Here is a tiny trained network, its code and every weight. The questions are about switching its units off for an input and a class, where a switched-off unit gives its printed mean instead of its output.

import numpy as np


def w(rows, s, z=0):
    codes = np.array(rows[::2]) - 128.0
    scale = np.full(codes.shape[1], s)
    scale[-1] = z or s
    return codes * scale


def f(y):
    return np.maximum(y, 0)


def log_softmax(a):
    a = a - a.max(-1, keepdims=True)
    return a - np.log(np.exp(a).sum(-1, keepdims=True))


def net(x, mask):
    res = np.array(x, float).reshape(1, 6) / 4 @ E
    y = f(res @ A[0][:, :-1].T + A[0][:, -1])
    res = res + np.where(mask, y, B[0][:, -1]) @ B[0][:, :-1]
    return log_softmax(res[-1] @ U[:, :-1].T + U[:, -1])


A, B = {}, {}
E = w([
[140,177,144,193,138,56,169,82],'x0',
[131,45,206,235,100,98,179,181],'x1',
[198,159,141,129,60,100,72,96],'x2',
[157,205,89,160,176,162,135,96],'x3',
[136,136,165,119,144,242,179,189],'x4',
[117,165,1,147,192,136,172,101],'x5',
],0.0081)
A[0] = w([
[113,173,176,70,243,86,165,112,243],'neuron 0',
[114,155,90,198,189,34,139,99,168],'neuron 1',
[57,136,138,185,108,162,92,95,3],'neuron 2',
[46,42,169,86,102,203,145,168,216],'neuron 3',
[75,201,101,147,254,226,233,177,188],'neuron 4',
[78,182,116,71,153,61,92,23,221],'neuron 5',
[80,151,92,180,178,124,111,18,38],'neuron 6',
[153,67,197,113,94,196,130,186,160],'neuron 7',
],0.0078,0.0033)
B[0] = w([
[151,152,135,248,86,165,121,74,184],'neuron 0',
[108,82,76,125,79,69,91,99,204],'neuron 1',
[145,115,133,136,109,143,108,119,128],'neuron 2',
[109,108,95,187,93,139,86,57,211],'neuron 3',
[102,135,106,157,87,221,121,96,247],'neuron 4',
[73,128,132,135,89,175,100,90,220],'neuron 5',
[116,60,109,147,100,133,167,129,177],'neuron 6',
[86,101,139,136,101,83,96,114,202],'neuron 7',
],0.012,0.011)
U = w([
[79,98,56,57,254,40,159,148,3],'0',
[132,203,102,163,116,192,93,36,102],'1',
[123,38,118,251,56,31,110,61,225],'2',
],0.0061,0.0027)

Each question gives the input, the list of numbers given to net, and the class t.
The units are the neurons (one row each of A and B). Each row of codes is followed by its name. A weight is (code - 128) times the scale printed after its matrix; where a second scale follows, it is the last column's (A, B and U).
mask holds one flag per neuron, in row order. A switched-off neuron (its flag False) gives its mean, the last column of its row in B, instead of its output. The means were averaged over made-up inputs and are rounded, as every weight is.
A unit's drop is (log p(t) with every unit on - log p(t) with that unit switched off) / (log p(t) with every unit on - log p(t) with every unit switched off).
The circuit of an input: a set's keep is (log p(t) with only the set's units on - log p(t) with every unit switched off) / (log p(t) with every unit on - log p(t) with every unit switched off). Starting from all 8 units, units are removed one at a time, each time the one whose removal leaves the highest keep (on an exact tie, the one counted first), for as long as the keep stays at least 0.8.
circuit, biggest first: the units of the circuit, biggest drop first
k most important neurons: the k neurons with the biggest drops, biggest first
drop of u: that unit's drop, to one decimal
input [7,5,-6,6,6,5], class 1: circuit, biggest first : neuron 4
input [1,-6,3,-8,-2,-2], class 1: circuit, biggest first : neuron 1; neuron 7
input [-6,-8,6,-5,8,-4], class 2: 3 most important neurons : neuron 7; neuron 4; neuron 3
input [6,1,-2,-5,8,4], class 1: 3 most important neurons : neuron 4; neuron 1; neuron 6
input [-4,8,-3,8,1,7], class 1: 2 most important neurons : neuron 4; neuron 7
input [5,-4,6,-8,-1,-3], class 1: circuit, biggest first : neuron 1; neuron 7
input [-5,6,-4,4,5,4], class 1: 2 most important neurons : neuron 4; neuron 1
input [6,7,-7,7,8,2], class 1: drop of neuron 7 : 0.0
input [6,-5,8,-8,-2,-4], class 1: drop of neuron 1 : 0.4
input [1,4,-1,2,5,5], class 1: drop of neuron 0 : 0.0
